In the rows, 128 means zero.
Each row is followed by its class.
[142 146  81 113  93 148 141 139 115 107 151 103  99 101 119 173 123 104
  97 116 115 119 132 168 152 145 129 112 144 128 157 126 107 108 132 155
 166 115 130 209 147 114 104 160 171 122 125 118 109 110 132] | z338
[116 125 158 123 144  99 114 159 136  99 130 108 107  87 124 112 142 134
 173 102 121 107 150 145 130 133 130 165 132 134 131 132 115  93 144 122
 115 145 178 192 133 115 143 143  86 116 112 115 163 104  69] | z969
[121 180 109 119  82 157 122  89 122 105 144 101  80 100 132 116 153 157
 115 106 113 124 131 187 161 129 138 120 198 145 159 128 141  97 108 124
 106  87 158 133 103 111 124 125 143  57  70 122 170 156 115] | z338
[112 142 147 120 126 130 114 142 105 160 121 127 116 103 134  86 136 121
 141 108 130 109 118 134 129 144  99 119 127 110 148 118 113 130 163 135
 121  86 136 151 119 114 115 123 118 122 117 120 155 122 135] | z760
[115 123 132 119 131 131 137 139  64 101 147   4 182  54 141 118  95 172
 108 156  93 130 102 205  96 107 163 169 166 116 124 113 130 133 134 145
 119 146 129  87 125 147 139 103 151 144 131 176 136 113 145] | z838
[133 118  88 126 140 160 150 162 102 143  95  57  83  89 113 190 117 127
 113 143  79 193 106 126 118 105 164 162 203 157 127 122 143 112  78 145
 127 178 124 130  96 136 150 127 178 167 100 139 141 137 121] | z338
[112 131 123 111 141 125 167  78 102 121 141  78 151 124 134 110 151 134
  94 197 115 121 144 122 149 126 122 141  90 140  91 137 118 128  86  98
 108 122 151 136 107 123  86  94  99 104  55 153  89 139  91] | z338
[109 117 169 121 130 128 125 131 120 154 123 133 135 128 133 113 129 120
 128 126 139 133 105 147 139 123 130 119 147 104 135 114 123 133 132 140
 112 124 120 142 127  82 134 124 118 125 131 122 149 114 123] | z37
[111 107 169 109 113 132 114 126 119 129 114 149 129 118 146  93 117 106
 118 109 141 127 100 159 139 151 121 121 124 100 126 120 121 119 120 119
 113  92 122 143 145 114 119 127 100 112 116 127 180 103 142] | z542
[136  79 121 114 141 142 147 173 153 118 110 109 177 142 156 138 112 121
 109 179 124 145 159 123 137  93 172 116 117 146 121 104 106  85 132 148
 120 162 116  94 125 140 150 112 191 179  89  92 120 113 115] | z47
[122 154 156 120 120 127 124 124 119 134 123 144 136 111 141 102 129 117
 120 102 140 124 128 131 137 133 103 131 138  94 133 115 123 126 152 142
 133  91 143 147 135 103 143 137 138 131  98 120 178 112 129] | z838
[131  89 114 114 127 145 135 132 152 101 135 132 123 119 140 126 125 120
 152 132 136 145 136 126 122 151 108 117 133 128 133 125 124 138 139 134
 118 166 144 116 136 151  98 127 100 127 129 110 136 147 105] | z857
[107  97 148 148 142 143 109 135 113 115 147 115  96  89 147 175 149 108
 112 119 100 124 129 129  97 105 211  61 111 129 166 123 138  94 133 148
 133 145  84 149 124 127 115 164 151 120 136 148 118 138 108] | z969
[116 123 153 106 136 117 111 132 109 146 116 158 140 119 152 103 117 108
 112 119 138 137  95 139 115 136 112 122 132 111 148 129 121 109 136 145
 110  73 120 130 131 125 143 123 115 120 116 118 188 110 132] | z542
[141 154 118  99 125 111 111 126 120 103 123 157 135 173 123 117 100 133
 135 150 123 109 150 193 144 134 151 100 104 134 114 127 105 142 112 127
  87 110 101 182 124 160 105 121 159 143 111 117 141 107 137] | z47
[ 93 135 163 116 108 128 115 109 128 151 117 161 147 142 124 125 114 102
 143 118 134 115 126 135 151 140 110 117 139 118 139 101 119 105 147 122
 118 101 140 151 114 117 130 136 124 138 121 119 183 124 120] | z338
[125 108 115 115 122 141 136 115 143 108 133 123 126 128 139 135 125 116
 145 136 137 143 132 121 123 144 111 113 133 133 134 121 123 148 143 132
 111 161 154 128 129 147 108 123 117 135 124 109 136 142 100] | z760
[148 149  84 172 133 118 132  57 137 102 142  89 210 173 152 118 147 147
  71 150 123 109 154  92 126 109 163  93 111 119 123 117 115 154 103 149
 127  95 125 111  75 119 149  92 117 110  45 106  79 163 143] | z37
[100 122 183 110 114 136 124 163 124 154 127 131 119 115 151  83 134 117
 132 123 145 127 119 159 121 148 125 137 135 100 122 121 115 100 148 126
 124 102 133 140 143 113 111 112 117 118 110 121 182 104 140] | z857
[129  89 115 115 124 138 131 131 156 110 127 129 113 122 135 124 125 120
 150 133 133 147 128 116 129 144 109 125 131 127 130 126 128 138 133 131
 118 173 145 118 137 147  96 129 103 140 140 117 142 148  96] | z857
[123 136 143 116 159 122  85 118 124  99 149 106 127 116 144  95 147 126
 146 140 143 145 120 146 144 134 145 118 143 109 194 136 156  88 124 115
 166 139 161 186 134 130 146 155 119 128 148 101 185  98 113] | z542
[127 169 149 118 111  99 111 156 125 136 115 153 104 151 128 107 139 113
 150 135 134 151 123 106 143 152  97 112 116 133 141 132 123 122  94 139
 146 160  94 168 138 109 137 131  98 160 144 120 138 130  96] | z37
[130 133 124 139 156 130 129 123 108 124 127 124 127 123 148 165 118 140
 134 132 117 128 129 143 148 101 149  50 142 129 163 123 163 176 142 175
 166 184 129 137 113  89 139 115 122 159 109 143 116 112  86] | z857
[128 131 146 109 112 119 118 147 120 144 128 134 141 128 145  94 127 115
 126 101 138 116 113 143 122 134 108 129 136 108 124 124 111 123 153 148
 125  86 118 141 151  93 125 102 108 129 130 113 163 120 123] | z37
[150 133 132 139 119 146 145 139 120 124  75 159  85  98 120  79 147 121
 185 137 101 129 170 137 135 142 113  94 126 147 142 106 128 118  91 127
 124 110  91 132 123 123  79 156 107 113 143 138 148 129  95] | z857
[123 108 118 121 121 135 140 120 152 103 133 116 125 122 135 128 128 120
 137 136 125 150 140 105 121 146 108 125 136 126 123 121 127 148 134 126
 122 170 149 121 134 141 112 128 110 142 147 112 132 155 109] | z37
[121 123 116  94 105 144 134 188 141 124 109 127 120 146 168 133 108 140
 110 138 159 159 124 186 139 131 164  83 122 147 132 138 110 101 101 157
  91 178  84 157 117 134 116 104 172 132  63  94 140 126 101] | z47
[101 140 147 107 117 129 123 137 121 139 131 160 124 117 154  91 124 109
 129 101 140 128 122 150 145 134 104 112 107 115 148 132 111  91 142 122
 118  94 123 131 124 131 128 131 144 119 121 114 185 127 127] | z969
[119 128 184 113 120 133 129 119 124 150 125 148 146 110 151  90 129 115
 139 139 151 121 119 157 131 133 104 115 123 107 134 112 118  85 145 132
 128  85 115 142 122 105 129 124 127 111 117 113 172 122 124] | z338
[114 146 170 108 149  97 107 104 126 139 134 136 151 147 143 128 121 159
 111 157  74 101 116 155  94 139 142 101 134 151 135  93 135 107 125 114
 119 110 133 167 116 178 132 112 119 100 134 109 188 129 131] | z47
[159 128 124 129 162 143 132  95 115  82 175 121 110 135 135 124 137 115
  71 106 104 132 161 123 180  78 159  95 126 105 135  95 119 155 113 102
 153 107 113 134 130 150 112 136 153 115  72  85 185 142 126] | z37
[ 96 121 168 125 130 116 122 150 114 125 166 134 123 122 120 131 131 136
 149 132 103 124 128 147  97 132 148 148 128 126 169 139 109 103 157 116
  98 158 146 124 133 112 113 154 128 154 160 154 115 103 109] | z857
[135 132 116 121 115 114 110 127  78 110 144  85 142 107 140 115 127 144
  96 133 137  97 122 111 157 108 163 146 114 129 123 134 145  97 109 103
 151 134 107 125 116 179 117 113 134 149  82 163 123 148 136] | z760
[156 192  65 134 109 159 134 125  91 123 142  59  98  87 109 151 152 114
 142 107 114 100 154 186 119 126 118 114 180 132 147 118 153 107 123 111
 136 110 195 156  92 122  83 103 130 138 136 138 152  98 138] | z969
[178 102 130 153 143 116 167 205 122  95 151  76 126  84 161 121 123 147
 108 114 157 135 113 163  82 140 155 137 120 103 123  99 149  97 123 155
 101 169 125 150 135 103 107 133 135 175  88 118 125  90 147] | z838
[140 135 127 121 154 117 151 102 111 111 130 132 137 117 141 195 138 114
 143 109 106 109  93 145  99 142 132  95 152 130 172 107 129 115 140 111
 140 171 122 123 121 101 129 150  92 151 122 130  99 103 108] | z47
[154 114 149 140 155 165 116 146 118 116 160 116 142  90 110 157 114 125
 157  97  85 121 131 152 121 139 121 139 139 106 155 117 114 139 128 134
 147 184 142 125 124 106 140 181 167 140 140 159 131 125 132] | z838
[ 87 135 126 145 158  85 107 110 124  83 152 118  99  96 147 110 149 126
 156 112  98 136 157 134 128 128 188 138 128 110 180 124 121  87 134 110
 169 120 152 203 122 120 145 195  98 112 142 111 169 101 136] | z857
[129 158 152 104 118 123 117 116 109 142 118 128 135 112 139  91 124 111
 118 116 134 128 116 129 128 137  89 121 144  97 130 128 118 123 140 143
 110  89 120 134 135 124 119 124 122 119 111 120 187 126 142] | z542
[ 92 146 141 155 154  92 122  98 110 112 147  44  81 108 126  96 130 140
 145  74  86 106 158 101 127 101 147 162 129 118 124 158 161 102 126  67
 126 142 159 158 146 106  88 180 124 100 153 119 170 100 146] | z969
[112 140 151 126 112 125 120 125 142 151 119 136 151 123 140 102 129 104
 141 124 139 113 132 138 127 131 129 107 126 109 131 120 116 107 136 119
 140  99 128 123 131  94 124 141 104 119 126 114 152 114 141] | z37
[138 150  63  95 182  91 140 115 102 148  89  73 184 100 146 123 136 135
 112 130 166  75 109 151 147 118 124 118 157 109 147 147 161 155 157 168
 134 118 135 182 124 116 143 146 127 118 132 126 101  96 120] | z542
[ 98 125 161 127 160 136 110 131  91 104 165 117 178 127 138 143 133 106
 159 138  80 126 120 135 122 140 124 135 159 102 151 121 132 143 106 141
 134 136 200 173 100 101 184 126 107 134 121 148 130 110 150] | z838
[115 172 121 138 124 113 101 133  99 141 173  92 117 126 118 135 129 104
 125 117 106  97 162 136 158 120 128 128 127 116 108 129 144 139 103 125
 166 161 102 149 158  93 100 135 104 148 139 143 157 137 108] | z37
[ 92  83  82 128 144 176 150 131 110 123 102  88 190 112 152 153 157  90
 104 148 127  93 184  98 151 121 160 113 152 138 111 118 148 148 137 151
 193 137  91 102 117 163 144 108 141 133 122 138  86 186  84] | z338
[127  94 111 112 125 149 132 113 147  96 130 125 130 130 136 129 122 126
 137 128 122 147 141 120 132 143 108 120 140 131 133 128 129 147 131 126
  92 169 153 123 136 146 107 129 119 128 134 106 140 149 104] | z542
[133 101 116 112 129 145 137 119 147  98 126 116 123 118 131 128 129 113
 138 134 130 154 137 112 131 141 108 119 134 121 132 127 122 149 126 127
 105 173 140 119 144 145 103 141 106 129 131 107 138 144 104] | z542
[136 114 143 117 138 124 130 129 124 129 146 152 126 127 138 115 131 142
 190 143 103 147  89 102 146 127 121  62 127 143 171 104 146 122 126 118
  69 128 114 147 142 153 125 128  87 116 117 103  89 112 137] | z760
[155 134 123 107 116 153 139 139 130 117 110 169 152 165 138 118 131 120
 138 110 114 134 100 141 105 126 135 113 152 127 164 135 113 122 111 143
 106 118 115 117 139 128 130 150 158 127 154 116 150 149 124] | z542
[124  93 123  99 126 135 147 112 100 130 101 229 136  93 163 154 133 111
 113 145 145 157 157 158 150 137 138  66 179 153 123  97 143 110 105 145
 146  84 114  89  93 151 144  89  67  47  96 131 198 127 157] | z542
[112 106  98 134 138 183 137 158  80 161 136  98 145  54 142 152 140 142
  42 159 132 136 162 143 147  90 139 144 177 136 144 110 142 108  89 164
 141 129 136 106  89 130 144 122 166  77  48 116 174 160  93] | z838
[177 179 119 120  96 138 116 135 120 131 112 174 136 129 116 122 144 134
 151 158 141 123 199 141  92 159 101 106 121 151 109 105 126  96 102 152
 140 123 120 154 127 112 139 140 128 128 158 117 141 147 137] | z37
[113 124 172 105 112 129 109 140 104 160 122 135 140 125 134 121 124 115
 137 114 141 123 110 135 136 129 113 145 141 110 135 115 109  99 139 131
 116 113 125 143 136 103 140 118 128 129 124 128 172 115 125] | z338
[111 172 120 135  95 107 130 128 112 119  91 131 115 119 120 130 141 134
 140 122 130  96 153 153 105 117 143 123 150 126 137 131 112 141 114 120
 108 131 129 145 112 132 129 157 105 110 163 114 126 128 142] | z969
[ 73 136 159 122  93 165 150 100 134  68 138  49 175 118 152 137 132 128
  82 150 143 113 126 166 112 156 183 125 161  97 113 127 127 125 173 122
 135 144 138 156 119 159 117 120 153 147  39 117  98 146 127] | z838
[115 133 135 132 159 103 127 156 144 153 142 104  55  80 149 126 161 121
 144 124 105 111 135 149 115 123 126 125 125 123 142 109 140 114 134 125
 130 157 132 143 105 129 118 170 133 116 204 137 142 134 139] | z857
[119 142 157 119 125 107 113 118 118 154 131 127 126 119 137 105 124 111
 114 111 146 126 110 132 129 131 109 134 139  97 116 120 118 127 137 138
 118  87 123 139 128 107 129 120 112 110 120 122 181 121 146] | z37
[146 188 106 123 125 107 122  93 107 123 103 174 146 115 118  96 136 126
 119  98 131 123 189 128  94 139 119 128 110 128 136 146 114  84 108 115
 159  92  90 143  94 112 140 183 125 137 129 132 157 147 131] | z338
[125 166 134  97 150 101 157 150 131 108 126  98 145  81 144 112 118 129
 127 139 106 122  89 187 150 132 137 109 180 111 147 152 138 126 174 172
 156 141  90 133 125 121 156 123 152 180 100 151  99 110 115] | z47
[117 143 153 108 150 109  99 143 110 139 114 131 147 146 126 158 135 132
 154 134 122  99 179 132  88 147 154  87 144 139 108 128 153 169 121 110
 157 196 162 114 141 117 121 123  55 120 135 150 147  95 141] | z857
[117 139 109 126 123 163 108 131 137 161 110 132 110 132 134 114 149 112
 145 156 124 140 130 151 119 120 146  97 123 143 159 137 129 128 119 134
 135  92 130 146 110 129 143 130 165 125 168 128 110 119 112] | z760
[103 132 180 116 129 134 129 141 134 149 130 140 137 117 139  95 133 105
 125 118 145 137 110 132 134 133 116 130 159  91 131 127 131 117 153 134
 121 108 127 121 136 110 122 131 129 128  94 116 181 117 128] | z838
[136 181 149 121  94 145 131 129 129 120 118 152 109 141 112 100 139 120
 163 138 101 119 171 155 115 133 106  89 110 135 131 125 114 106 130 126
 132 137 133 163 130  97  92 140 137 160 157 110 153 136 105] | z969
[139 154  89 127 143 173 121  91  96 153 119 107 139 117 146 135 135 149
  87 145  89 117 133 139 133 134 122 105  80 129 133 115 106 180 123 120
 173  77 158 193 109 166 129  72 145 108  96 140 132 131 103] | z542
[120 147 152 126 106 135 123 110 146 189 145 123 131 123 128 149 154 121
 124 120 122 112 136 150 109 114 164  96 122 130 109 125 136 121 116 102
 115 124 139 171 128 114 114 111 117  94 161 181 107  82 105] | z760
[121 149 165 129 148 114 116 109 115 140 157 149 108  96 142 125 153 124
 161 124  92 112 182 125 135 105 132  53 112 144 166 114 135 119 133 137
 151 136 147 152 126  86 116 162 111  68 158 148 165 108  90] | z760
[124  98 112 119 119 144 131 128 158  93 133 124 131 122 131 125 126 124
 143 121 122 153 144 115 129 147 114 129 138 123 129 123 121 149 144 127
 123 169 151 117 136 148 107 127 116 144 130 113 138 146 106] | z838
[129  98 111 116 129 147 131 129 149 102 138 131 116 125 129 128 131 121
 150 127 132 153 142 116 125 145 112 126 140 128 134 125 124 142 144 135
 121 161 148 118 137 151 107 123 106 136 129 110 141 147  99] | z857
[141 150 123 116 126 127 114 143 107 122 103 161 151 104 138  71 121 125
 136 118 153 141 173 104 159 146  87 100 100 114 152 145 121 123 119 153
 165 122 103 152 137 125 147 153 127 124 126 123 152 121 124] | z542
[166 107 125 132 159 100 152 104 149 102 114 126  75 124 104 130 144 150
 147 138 118 151 161  90 129 110 145 110 111 153 124 114 113  97 122 130
  94 145 135 134 106 101  91 187 112  86  93  98 111 126 144] | z857
[106  90 192 142 145 136 148 142 107 108 101 106  85 152 109  98 132 133
 165  98 149  96  87 112 149 131 105 134 129 119 150 110 139 168 137 106
  83 119 154 149 127 114  97 152 103 105 130 103 120 127 106] | z338
[143 137 104 104 118 173 127  82 107  78 145  86 111 109 153 141 153  82
 114  92 144 136 142  91 152  99 131  84 145  84 152 124 124 164 129 101
 116 107 144 136 168 168  97 140 130  93 103 102 154 123 123] | z542
[121 104 116 114 123 139 133 134 139 112 134 121 121 119 137 118 129 117
 145 132 141 141 129 122 135 147 109 120 136 130 139 124 124 147 138 131
 112 152 149 125 137 151 109 127 115 124 128 112 138 137 106] | z760
[122  97 115 123 129 146 143 123 154 101 134 113 132 119 131 129 126 122
 143 125 121 159 135 103 125 142 116 128 138 123 124 120 131 146 136 124
 121 168 150 121 137 154 102 131 112 133 125 114 140 149 105] | z838
[106 129 154 121 137 127 113 139 112 168 123 175 127 107 138 119 116 119
 134 140 126 117 120 155 133 143  97 110 138 123 152 110 126 112 150 143
 121  94 101 122 122 127 136 121 127 126 128 112 167 118 125] | z47
[111 163 151 112 162  83 110 104 151 116 138 126 130 123 119 119 127 120
 150 148 120 118 143 145 150 132 138  77 119 145 144 126 148 101 123 110
 169 131 155 151 115  99 147 182  79 106 114 107 140 101 138] | z37
[164 184 113 119  88 101 100 142  85 102 111 157 143 144 119 123 111 149
 148 119 144 118 166 109 135 119  97  95 118 152 160 120 142  95  95 139
 145 145 110 163 124 142 127 153 123 150 145 113 152 121 119] | z838
[130  52 101 102 129 222 106 147 147 158  99 146 193 138  99 163 105  70
 134 154 153 157 160 131 116 147 113  93 129 141 101 127 109 153  79 129
 128 133 127  59 143 139 137 119 103  93 110 109 110 118 126] | z47
[120 117 170 120 116 120 121 146 117 140 121 157 130 119 147 101 122 114
 130 108 151 118 114 134 131 136 110 116 136 107 136 117 120 122 143 157
 124  96 132 119 134 114 120 117 105 108 108 134 186 116 124] | z857
[128 120 114 133 161  93 135  63 108  69 122 103 104 113 156 112 123 106
 139 131 121 156 108 120 148  95 148 106 139  99 155 137 123 161 121 128
 132 115 108 145  94 150 127 149 126 127 126 118 138 123 141] | z760
[109 148  99 106 150 125 126 197 130 109 154 120 134  91 153  87 140 129
 132 184 152 187 156 143 155 116 165 117 157 128 190 151 141  90 142 132
 156 141 134 106 125 184 163 115 143 182  88 103 140  91 119] | z857
[137 149  92 142 110  79 123 132 155 116 114  42 101  88 121 136 122 117
  68 131 161 157 141 106 137 106 160  76 117 115 127 121 130 131 117 174
 144 169  87 157 110 122 103 160 124 153 119 123 118 117 123] | z37
[140 137  92 117 151 122 140 195  93 128 112 102 142 130 170 138 136 145
 117 129 103 126 122 140  99 114 175 131 121 144 135 136 113 147 102 130
 154 132 134 157 122 143 149  71 114 158  82 129 122 115 104] | z338
[ 68 126 105 134 110 101 119 156 144 135 131 133 117 174 160 144 145 141
  44 115 121  99  81 146 118 170 199 147 143 140 118 117 153 134  81 124
 106 128 184 170  88 136 146 109 113 124  84 145 151 167 154] | z37
[117 163  96 147 107  88 142 165 134 149 155  69 143 110 172 120 124 164
 116 140 123 102 170 149 105 118 139 149 135 148 100 164 146 109 122 135
  83 149 150 144 108 116 113  74 136 135 113 147  97 102 111] | z37
[125  99 119 113 122 146 133 117 147 101 126 133 130 127 137 130 123 119
 137 135 128 147 143 118 134 151 107 116 133 128 134 126 124 146 132 124
 101 170 140 125 145 150 102 130 112 132 128 106 139 140 100] | z542
